(in the rows, 128 means zero)
Each name stands for a flat space through zero: a line, a plane or more. A row that begins with a name and a colon came from that space; any other row is followed by the name of the space it lies nearest, among the names in its block.
beb_tede: [114 128 177 145 134  79 188 143 147 152 136 143 100 178 114 150  99  61
 154  90 134 149  42]
beb_tede: [102 137  81 135 144 178 147 146 130 127 198 105 132 161  89 145 138 194
 160 146 107 105 108]
ruk_zap: [116 142  96 102 106 119 130 140  94 120 152 109 111 137  79 140 132 168
 161 121  95 127 146]
modor_gogur: [142 129 137 149 131 132 115  93 139 105 126 113 133 122 124 114 124 134
 136 126 137 130 140]
ruk_zap: [161  97 139  53 123  89 152 118 114 162 106 179 122 136 103 175 113  89
 117 105 176 177  85]
modor_gogur: [169 123 166  79 118 171 111  25 133 133 112 190 145 108 111 153 111 119
 129 102 202 167  61]
tel_mef: [129 124  87 106 138 166 104 129 104 126 132 122 148 115 127 137 141 167
 122 155 135 102 172]
rud_kiz: [154 138 160 177 101 130  92  80 181  86 119 117 128  83 153  61 141 146
 103 121 111 164 134]
tel_mef: [150 131 134 116 103 146  85  95 135 114 103 144 139  78 151  99 143 146
  95 132 131 147 152]
beb_tede: [ 96 140 117 134 134 112 168 163 112 138 165 108 107 176  90 153 117 128
 173 117 102 112 101]
ruk_zap: [122 133 175 176 137 154 124 123 179 136 113 153 140 111 194  95 131  93
  90 131 139 128  86]
rud_kiz: [141 100 103 127 148 101 155 156 144 132 150 112 126 151 109 140 130 136
 124 139 131 145 128]
tel_mef: [112 137 131  80 118 176 131 132 114 166 131 184 136 122 139 155 133 128
 114 126 144 126  72]
modor_gogur: [187 123 140 145 126 147  90   4 149  67 132 104 144 107  84 109 117 167
 155 116 169 159 146]
rud_kiz: [120 167 216 187 115 156 111  50 156 108 103 147 127 115 161  95 105  80
 147  92 143 122  71]
beb_tede: [148 117 184 151 130 109 165  92 186 133 140 155 117 149 121 127 109  88
 130  95 157 182  28]
modor_gogur: [154 131 175 146 107  55  76 102 100  97  24 112 123  76 179  86 116  57
 106 114 130 121 233]
ruk_zap: [146 132 174 173 106  97 101 114 168 105  85 126 124  85 181  67 135  98
  88 120 113 154 148]
tel_mef: [ 72 143  94 167 178 175 162 173 110 141 181  93 136 190 116 161 120 143
 176 152 116  49 120]
tel_mef: [171 115 166 115  93 121 108  91 181 125 105 173 129  77 157  90 143 123
  70 114 141 203  87]
tel_mef: [110 148 188 173 116  98 155 127 158 129 126 133 103 146 139 110 111  77
 143  93 111 143  66]
tel_mef: [150 110 107  92 125  79 126 131  93 122 108 113 120 129  98 147 121 124
 137 125 134 137 180]
beb_tede: [102 155 154 146 109  95 142 137 109 123 123 114 101 145 114 126 112 101
 165  99  97 118 120]
rud_kiz: [129 127 170 213 181 143 122  92 157 108 105 103 152 141 176 110 106  75
 135 138 167  81 142]
modor_gogur: [104 129 129 116 117 126 142 190 135 163 125 157 121 122 164 125 143 113
  92 134 105 132 102]
rud_kiz: [155 119 142 144 134 132 103  89 146 109 106 125 142 104 147 107 128 123
 111 133 151 136 151]
ruk_zap: [125 133 150  97 112 151 108 127 121 154  92 180 138  94 173 126 135 103
  89 127 143 130 110]
rud_kiz: [ 77 126  94 152 161 106 196 225 124 157 185  96 109 202 104 160 124 125
 161 138  90  95 100]
tel_mef: [129 134 164 204 132 107 139 120 184 103 139 100 118 135 145  84 124 113
 129 119 109 142 108]
rud_kiz: [189  90 117  64 108  96 128  93 142 128 126 156 126 109  88 142 133 147
 104 116 160 208 112]
ruk_zap: [164  92  84 140 181 103 112 110 104  97 112  68 152 141 110 143 117 134
 143 160 165  94 238]
beb_tede: [116 128 111 128 142 167 123 141 129 139 138 135 144 126 146 132 138 144
 116 148 132 106 128]
ruk_zap: [145 113 104  70 125 110 124 125  86 138 111 138 129 126 101 162 123 129
 132 127 148 133 157]
modor_gogur: [143 130 158 157 125 171 117  85 187 119 140 151 142 106 154  97 137 140
 102 127 144 156  73]
beb_tede: [164 109 119 105 115  77 120 111 118 109 110 113 119 117  99 127 125 131
 128 119 132 162 169]
modor_gogur: [107 129 112 151 117 117 135 200 157 136 143 119 119 117 162  93 156 145
  89 146  75 136 133]
rud_kiz: [123 139 125 198 134 144  90 133 155  92 119  85 141  97 177  67 148 150
 105 156  96 100 194]
modor_gogur: [101 137 142 173 140  97 129 174 120 127 100 102 122 133 171 108 124  85
 124 135 103  89 171]
ruk_zap: [109 134 103 167 153 144 151 137 137 113 180  85 126 169  95 134 125 161
 169 137 111 104 122]
beb_tede: [133 131 122 125 124 152  96 118 123 121 109 132 143  97 154 112 140 141
 106 143 130 116 162]
[132 126 132 159 147 138 111 117 135 115 112 112 143 119 155 112 127 119
 120 143 139 105 162]
rud_kiz
[148 109 106 121 140 139 141 115 151 124 163 124 134 140  98 137 133 162
 130 135 142 153 106]
beb_tede
[113 136 173 174 138 160 140 128 182 143 133 156 135 128 179 105 129  98
 102 126 136 131  56]
ruk_zap
[101 127  89 186 155 126 132 196 141 116 151  71 132 141 152 101 147 153
 120 166  83  86 187]
rud_kiz
[174  69  81 121 163  60 162 153 149 119 152  87 126 160  82 146 128 142
 123 145 145 167 163]
tel_mef
[ 77 157 123 135 120  90 161 180  81 135 143  97  95 173  94 150 112 111
 186 109  79  91 133]
beb_tede
[ 98 132 139  82 145 154 163 147  94 183 128 180 130 163 126 191 109  85
 143 117 163 102  59]
modor_gogur
[ 82 177 161 166 116 174 112 118 116 125 122 132 127 122 159 110 123 116
 150 118 104  79 112]
tel_mef
[141 117  85 112 106 170 137 142 186 129 203 140 129 116 101 109 168 224
  97 144  98 189  70]
modor_gogur
[115 131 122 148 128  87 124 169 110 121 105  97 118 127 146 113 129 109
 126 135  98 105 187]
modor_gogur
[149 116 105 139 133  67 115 125 100  92 108  69 120 130 100 121 120 131
 151 131 116 120 224]
tel_mef
[ 83 170 111  83  81 157 109 160  73 145 128 148 114 108 125 133 143 157
 138 122  78 103 135]
rud_kiz
[ 85 141 134 189 162 130 162 171 137 134 152  97 123 174 142 130 117 104
 155 135 109  80 114]
rud_kiz
[118 143 141 123 110 133 129 123 125 131 131 140 119 126 123 126 127 127
 136 114 117 134 103]
rud_kiz
[100 126 117  75 128 149 162 178 112 183 146 178 124 150 126 173 131 119
 119 127 132 127  62]
modor_gogur
[108 135 154 159 138 157 139 143 163 146 134 150 134 130 171 115 132 108
 107 132 128 121  78]
modor_gogur
[135 108 108 108 145 130 128 148 122 144 119 137 141 126 141 142 134 125
 106 146 145 122 146]
beb_tede
[127 132 171 157 117 182 126 123 208 147 138 183 141  97 193  87 149 125
  66 131 132 164  34]
modor_gogur
[ 93 127 111  93 111  98 149 230 107 175 116 153 111 126 160 136 146 108
  91 137  87 124 128]
modor_gogur
[101 150 140 131 125 190 122 126 134 146 139 159 139 121 155 127 135 135
 121 132 128 107  83]
tel_mef
[173 114  87  68 135 163 128  26 100 102 179 120 138 155  10 186 110 200
 197 114 182 154 110]
modor_gogur

Each name stands for a flat space through zero: a line, a plane or more. A row that begins with a name and a colon came from that space; any other row is followed by the name of the space it lies nearest, among the names in its block.
didi-nugiv: [ 81 180 158 155  40 179  89 172 151 115  83 132 111 129 169 162 124 125
 153 123 119 185  86]
fik-tef: [126 117 124  94 115  87 123 140  87  85 131 154 170  64 155  73 149 148
 108  66 163  95 113]
mabup-kelo: [129 147 167 124  68 139  56 152 111 131 136  99 145 102 156 162 141 112
 165 126 135 152 106]
mabup-kelo: [140  97 123 146 133 114 156 130 147 136 127 138 122 144  95 133 109 141
 117 140 127 128 135]
fad-rulud: [127 148 132 125 121 161 103 147 137 140 119 129 112 143 146 136 147 123
 168 140 118 136 129]
duv-luro: [110 152 123 132 173 150 160 110 107 125 116 147 117 147 158 119 139 111
 125 128 123 135 135]
didi-nugiv: [ 76 180 184 160  72 139  94 103  89 111 126  77 147  96 168 187  86  79
  88 119 122 186  81]
fik-tef: [ 75 171  80 112 186 141 178  75 133 109 122 122 100 115 124  77  93 125
  43 118  88  81 133]
didi-nugiv: [115 176  79  79 161 161 104 103 162 130 130 102 103 136 130  91 151 127
 132 128 104  93 148]
fad-rulud: [122 139 143  96 107 109  48 114 134 109 152  42 176  77 122 133  91 104
 105  74 127 132 100]
duv-luro: [ 98 180 126 115 135 124 130  58  67 132 167  95 114  89 147 135 132  97
  70 166 112  93 134]
didi-nugiv: [112 149 102 106 127 145 132 142 133 119 116 156 106 114 142  87 148 150
 128 125 117  91 131]
didi-nugiv: [148 107  98 116 127 134 120 152 194 138 118 126 114 153  87 113 125 156
 150 128 118 117 140]
fimig-tuze: [155  88 140 163 133 103 178 125 136 121 108 162 150 182 121 157 142 129
 148 123 177 194 137]
fad-rulud: [139  96 134 129 132  92 133 124 125 115 138 116 158 110 108 123 102 131
 102 100 141 128 120]
fad-rulud: [154  60 145 121  84  26 117 115 110  93 165  94 201  54  79 122  82 145
  59  74 171 114 104]
didi-nugiv: [200  94  69  85 217 134 119 106 208 168 146  97 119 212  68 115 164 133
 193 147 130 117 192]
mabup-kelo: [159 124 136 107 182 144 111 137  96 145 138 139 138 147 162 121 177 110
 193 126 139 126 150]
fik-tef: [132 152 143 132 151 175  95 134 126 166 136 105 102 155 142 158 135 101
 174 167  95 133 138]
fimig-tuze: [166  70 122 124 153 129 109 187 180 146 123 129 134 143  85 110 101 154
 168 106 110 111 132]
fimig-tuze: [144 127 146 144 189 161 120 118 121 175 147  98 108 168 122 165 112  91
 159 171  91 135 147]
fimig-tuze: [ 72 179 129 164  53 106 174  49 111 105 130 111 110 112 123 173 107 116
  28 172 140 158 111]
duv-luro: [148 107 120 149  75 155 111 184 221 145  91 141 104 186  91 153 130 160
 188 144 127 170 128]
duv-luro: [122 140 114 124  94 111 155 111 103 122 136 160 111 109 134 118 162 147
 107 159 145 103 137]
didi-nugiv: [133 107 124 132 117 113 124 132 155 128 132 110 133 122  93 130  96 138
 108 122 120 123 122]
duv-luro: [114 112 138 111 109  99 120 166 106  78 110 154 175  68 155  78 118 148
 109  43 153 117  94]
fik-tef: [152 159 133  89  56 129  33 120 142 135 152  72 144 119 138 161 184 117
 182 141 157 149 131]
fimig-tuze: [112 107 151 174 146 138 143 134 159 139 116  98 125 148  93 161  42 112
  96 124  90 158 108]
mabup-kelo: [ 81 179  88 111 167 154 176 105 121  99  99 166 105 128 166  73 146 133
  95 107 120 107 132]
fad-rulud: [163  86 138 149 177 138 141 151 151 152 118 137 132 183 111 145 120 122
 175 128 127 157 142]
fik-tef: [122 137 146 156 219 206 149 165  97 187 124 162  66 165 155 131 117 106
 177 186  51  94 146]
fad-rulud: [107 108 124 148 105 111 200 170  94  97  95 230 119  99 152  80 142 174
 104 112 146 101 115]
duv-luro: [132 123 126 132 162 132 151 125 118 129 122 146 128 145 138 121 136 123
 136 125 131 132 137]
fimig-tuze: [173 107 118 116 155 136 114 133 138 169 151 125 110 160 107 138 160 130
 180 172 122 108 162]
fad-rulud: [122 121 152 125 187 168  86 183 154 117  94 109 161 141 155 111  86 105
 173  43 105 163 101]
fad-rulud: [113 131 110 143 212 149 189 106 135 130 109 145 112 171 129 113 107 115
 110 124 108 135 142]
mabup-kelo: [137 122 103 112 165 111 152  97 132 120 134 127 137 139 117 108 137 128
 113 117 142 121 145]
duv-luro: [136 103 152 131 192 149  95 163 157 126 109  93 166 150 131 127  76 102
 161  57 110 166 110]
fik-tef: [122 106 108 176 158 152 210 140 160 161 107 180  64 181  88 132 101 152
 115 191  87 112 149]
fik-tef: [120 143 115 118 103 110 117  91 154 110 131  89 143 127 111 138 119 122
  97 114 145 150 123]
mabup-kelo: [129 163 119  98 152 148 121 123 103 111 113 155 139 143 190 105 201 117
 176 104 162 145 140]
duv-luro: [135 116 125 129 169 119 164 120  99 125 127 159 133 136 143 111 145 126
 129 123 141 122 140]
fimig-tuze: [132 130 116 103 137 147  86 149 147 151 147 101 107 106 106 109 110 137
 136 141  83  73 132]
mabup-kelo: [196  72  97 112 179  77 170  94 148 124 135 147 165 189 100 122 184 137
 162 115 199 159 174]
fimig-tuze: [151 121 119  99 148 136 103 150 123 137 136 138 130 125 139 103 163 136
 172 122 130 101 142]
didi-nugiv: [165  79 157 150 163  83 151  99  89 140 159 113 163 137 109 163 114 104
 119 135 153 149 139]
mabup-kelo: [163 113 125 112 230 152 142 139  92 157 137 160 122 161 157 104 171 113
 192 136 121 104 164]
[150  72 150 171 133 120 172 175 123 142 112 184 122 152 115 139 117 149
 151 142 131 139 129]
fik-tef
[123 147 102  64 102 121  87 161 110  91 124 157 146  63 168  51 183 161
 144  73 149  71 120]
fimig-tuze
[173 108 115 125 124 111 145 112 129 149 142 150 120 167 114 146 188 138
 168 174 164 136 164]
fimig-tuze
[ 73 177 124 140 106 171 149 150 123 111  89 170  93 118 170 107 129 138
 114 127 104 123 108]
mabup-kelo
[198  23 122 144 159  74 178 160 141 147 139 177 143 155  68 117 129 168
 151 136 155 110 156]
didi-nugiv
[157  91 119 126  76  88 140 144 129 127 138 162 129 113 102 122 157 168
 131 148 159 106 137]
duv-luro
[150  89 119 148 109 111 142 134 175 145 131 122 117 152  70 147 103 149
 122 153 124 132 136]
fimig-tuze
[123 126 122 126  85 118 129 146 135 113 117 150 128 112 129 116 140 152
 125 121 142 123 119]
duv-luro
[138 101 125 144 200 130 164 122 142 134 118 129 136 167 113 126  98 116
 126 110 120 146 138]
fad-rulud
[119 166  94  79 151 112 124  70 120  92 133 107 156 119 153  95 168 114
 107  87 164 130 138]
mabup-kelo
[ 83 143 116 118 190 119 155  97 120  87 116 106 155  98 137  84  67 110
  50  53 111 119 106]
fad-rulud
[148  87 135 135  91  81 142 138 114 119 139 148 147 103 107 127 130 152
 112 127 156 118 125]
fad-rulud
[118 141 120 116 135 126 125 112 125 120 133 115 131 116 130 118 123 123
 109 119 124 118 127]
mabup-kelo
[ 95 157 115 120 169 141 141 102 126 111 119 112 129 121 141 106 102 111
  89  99 109 123 121]
fad-rulud
[153  84 153 138 129 120 138 191  88 134 123 192 135 112 149 110 151 151
 171 123 139 108 126]
fik-tef
[140 151  94  59 101 120  88 142 105 110 142 155 131  78 162  66 213 159
 159 114 155  64 142]
fimig-tuze
[134 123 129 142 199 158 152 134 139 139 107 141 124 182 140 130 125 110
 161 118 119 158 140]
duv-luro
[195  48 142 153 199 106 139 128 164 164 143 100 156 198  70 168  97 111
 168 130 136 171 153]
fad-rulud
[154  86 148 161 193 157 121 151 166 180 135  92 113 179  81 165  63 107
 157 152  73 139 137]
fimig-tuze
[101 181 128  73 165 173  60 148  85 127 142 107 124  68 185  76 139 109
 145  97  84  63 118]
fimig-tuze
[101 164 170 161  69 167 109 160 114 122  94 148 122 140 183 169 146 113
 167 132 138 191 100]
didi-nugiv
[122 123 104 113 124 122 127 133 156 122 129 122 119 110 101 100 108 150
 103 119 111  94 127]
didi-nugiv
[145 120 145 105 122 109  53 114 146 128 157  40 173 107 106 151  94 101
 127  93 129 144 114]
fad-rulud
[ 95 149 138  98  92 107  77 130 113  83 133  87 171  47 146  99  94 124
  79  55 130 112  86]
fad-rulud
[ 78 176  79 103 204 164 176 102 108 126 125 153  76 106 144  56 117 133
  71 137  69  43 142]
fik-tef
[114 109 143 141 184 124 163 141  90 114 118 154 145 112 148 101  96 121
 105  89 117 118 116]
fik-tef
[140  94 133 141 117 104 129 133 150 130 134 111 140 125  90 139  92 136
 110 123 126 131 122]
didi-nugiv
[136 119 131 126 155 113 149 113  90 128 141 143 136 120 139 120 141 122
 121 131 138 114 138]
didi-nugiv

Rows lie near named flat spaces through zero. A row that begins with a name and a colon came from that space; any other row is followed by the name of its block's space that it lies nearest.
zufe-fegon: [134 137  89  90 161  89 118 119 138 123 174 130 114 118 135 122  77 117
 161 120 157 119 182]
rugi-kire: [128 141 105 104 146  93 151 145 131 132 153 135 120 120 120 116  75 113
 169 106 152 122 169]
ramo-ridet: [ 54  72 154 114 145 162 157 129 134 100  89 112 168 147 115 144  71  46
 198 128 183 106 146]
zufe-fegon: [145 157 113 114 130 120 141 115 110 103 162 134 126 118 119 107 113 125
 146 120 123 121 132]
rugi-kire: [141 179 169 134  51  62 209 145 172 178 156 163  85 147  92 113 114 162
 136 105  85  98 109]
rugi-kire: [157 115 129 159 113 157  91 124 119 137 120 121 129 117 149 151 177 155
  92 127 120 159 119]
ramo-ridet: [ 80 103 144 122 137 124 122 122 167 148  94 120 134 163 137 133 144 123
  90 171 115  95  90]
tigoz-semel: [136 113 116 131 116 158 117  87 129 102 163 115 148 130 149 142 136 113
 135 133 136 120 120]
ramo-ridet: [137 153 103  66 181 102  59  60 115  67 176 129 100 113 123 113 110 130
 136 163 131 114 172]
zufe-fegon: [121 104 184 157 101 200  95  90  99  84  83 119 143 128 117 150 188 127
 109 149 111 146  92]
zufe-fegon: [ 80 141 101  83 159  13 193 194 206 213 134 146  99 161 121 103  40 120
 147 123 143  76 158]
tigoz-semel: [141 137 107 112 139 116 135 127 118 115 159 130 126 113 126 124  91 114
 167 107 152 132 166]
vom-lifu: [ 84 111 135 109 165 161 132 120  99  79  97 117 159 132 112 115 104  78
 160 142 149 117 126]
zufe-fegon: [160 180 131 135  95 142 170 109  90  89 162 140 135 121 106  92 143 136
 133 116  89 119  85]
ramo-ridet: [ 90  81 127 120 138 168  82  62 159 103 131 101 158 160 165 153 162 106
  91 187 127  92  86]
tigoz-semel: [155 168  43 140 160 115 164 173 114 160 155 123 162 132 167  74 152 150
  63 130  90 114  56]
ramo-ridet: [115 107 126 129 129 175 123  94 112  85 135 112 162 131 138 135 132  94
 144 137 141 120 113]
rugi-kire: [124 150 106  80 184  65  97 138 134 133 134 139  89 117 115 109  88 140
 135 137 139 126 185]
vom-lifu: [106 125 113 124 154  94 153 185 147 175  99 131 126 137 129 116 104 127
 121 122 136 124 132]
ramo-ridet: [160 135 118 137 114 100 110 138 148 166 146 135 100 119 141 142 140 166
 107 118 123 145 148]
tigoz-semel: [133 127  75  91 198 134  81 109  95  82 152 115 140 106 143 114 102 106
 145 137 159 136 168]
tigoz-semel: [151 153  87 122  79  82 226 137 168 159 230 139 134 136 139 120  55 106
 195  74 147  91 144]
zufe-fegon: [ 93 155 116  98 116  16 217 178 216 218 154 152  96 170 119 103  60 134
 136 122 117  64 127]
tigoz-semel: [113 116 172 156  94 143 129 130 146 151  84 129 125 149 124 141 177 148
  84 149  96 125  80]
vom-lifu: [124 116  96 122 172 128  99 145 123 137 115 118 136 123 149 125 131 129
 107 138 140 138 136]
vom-lifu: [135 161 117 107 134  97 163 140 117 119 153 142 118 120 106 101  87 121
 164 108 131 119 148]
rugi-kire: [143 125 124 128 124 105 106 131 148 154 138 131 105 123 138 144 130 150
 119 124 133 139 154]
vom-lifu: [143 127  64 109 198 117  76 141 112 129 137 116 132 109 159 116 126 136
 102 138 144 145 154]
ramo-ridet: [126  86 121 126 125 148 101 101 144 119 151 113 137 124 151 168 109 103
 161 120 172 135 170]
vom-lifu: [165 118 145 163  81 169  95  89 124 119 145 122 128 121 146 160 187 155
 100 130 111 149 108]
vom-lifu: [183 154 113 153  87  85 134 151 157 192 164 143  93 120 145 138 151 188
  94 103 104 145 132]
zufe-fegon: [119 127 164 131  85 126 138  95 157 128 139 133 117 147 120 141 141 133
 125 141 109 105 108]
rugi-kire: [104 124 143 122 139 143 121 114 123 108 105 124 137 140 121 119 143 120
 113 154 115 114 101]
rugi-kire: [ 95 103 163 138 121 165 104  96 138 113  89 117 143 153 131 139 176 126
  86 173 104 111  74]
vom-lifu: [124  93 186 175  59 174 120 102 152 142 101 122 134 147 136 172 189 142
  97 140 108 133  84]
ramo-ridet: [146 123 136 183  82 187 185 159  93 127 115 123 172 122 130 128 150 114
 139  89 124 150  83]
rugi-kire: [102 144 134  96 146  94 144 127 140 123 127 137 115 139 107 107  97 118
 142 141 125 101 134]
zufe-fegon: [113 107 168 140 112 165 105 102 122 106  97 122 133 134 120 147 159 124
 119 147 122 133 112]
tigoz-semel: [128 144 217 119 108  80 138 182 108 140  66 167  54  92  40 144  67 138
 215  71 161 184 244]
tigoz-semel: [147 108 155 159  18 158 183  69 171 124 208 125 144 146 142 174 122 106
 179  98 137 102 114]
[134 181 156 105 102  39 156 141 169 172 141 163  63 139  92 108 112 174
 118 129  89 104 138]
rugi-kire
[153 148 146 153 100 140 129 131 113 132 118 135 121 123 121 123 172 160
  95 127  93 142  95]
rugi-kire
[ 65  83 202 160  89 187 173 137 131 119  50 120 164 158 103 146 139  84
 146 135 130 116  80]
vom-lifu
[ 72  86 177 137  64 132 179  98 205 154 131 123 142 182 132 161 119  96
 141 147 127  69  88]
rugi-kire
[111 129 156 146 145 178 130 149  71  93  58 125 153 121 102 107 158 117
 116 136 112 148  91]
zufe-fegon
[115 136 115  91 156  81 140 143 138 131 144 137 108 121 111 120  61 109
 180 111 161 120 189]
tigoz-semel
[134 125 123 109 130 123 105  92 135 107 161 126 118 123 132 139 114 122
 147 132 142 123 157]
zufe-fegon
[127 113  88 136 175 136 113 174 111 149  99 116 148 118 151 121 131 127
 106 124 144 151 131]
vom-lifu
[120 142 115  99 142  83 150 140 143 138 150 138 112 128 116 116  76 117
 163 115 145 113 164]
rugi-kire
[110 154 139 116 142  86 139 154 143 156  97 142 105 143 109 101 135 153
  91 149  94 111 104]
ramo-ridet
[113 132 148 120 110  91 162 146 157 156 127 141 108 138 110 130  95 125
 153 115 134 115 147]
tigoz-semel
[ 66 105 141  78 211 129  89 130 102  81  67 122 129 123  97 117  80  81
 166 154 168 128 179]
zufe-fegon
[146 162 142 123 105  76 142 140 149 161 140 150  86 128 110 120 125 165
 118 120 103 125 137]
rugi-kire
[ 66 122 186  81 134 111 126  80 150  87 108 136 108 153  84 126  94  95
 164 166 130  83 141]
zufe-fegon
[133 113 191 166  50 183 139  85 127 104 123 127 137 137 116 159 171 127
 133 127 109 130  91]
vom-lifu
[136 147 107 134 140 164 170 145  70  85 133 125 167 111 117  95 110  95
 163 101 135 136 113]
rugi-kire
[116 121 118 119 152 128 118 132 126 124 118 123 134 129 132 124 122 119
 126 136 136 126 132]
vom-lifu
[114 124 160 189  79 140 214 214 136 197  62 136 150 147 118 121 152 137
 104  99 102 137  63]
ramo-ridet
[126 169 160 144 151  79 146 235 104 189  26 157  87 117  81  89 147 183
  80 117  88 166 120]
tigoz-semel
[194 146 144 176  58 171 154 126  85 110 159 136 133  95 119 142 149 142
 160  71 125 173 133]
tigoz-semel
[120 104  92 120 181 133  76 135 129 136 110 111 138 126 159 133 142 131
  92 152 141 138 134]
vom-lifu
[170 147  87 168 139 155 148 188  77 145 113 125 156 103 144 103 158 147
  99  96 116 169  98]
zufe-fegon
[149 141 119 142 116 119 147 153 123 148 134 134 124 120 129 123 128 141
 127 107 124 141 129]
vom-lifu
[141 131 128 147 111 148 146 137 112 126 129 127 141 122 129 127 137 127
 132 112 125 139 115]
ramo-ridet
[112 107 152 138 115 136 120 126 146 141 104 125 127 140 130 146 143 130
 115 139 126 127 119]
zufe-fegon
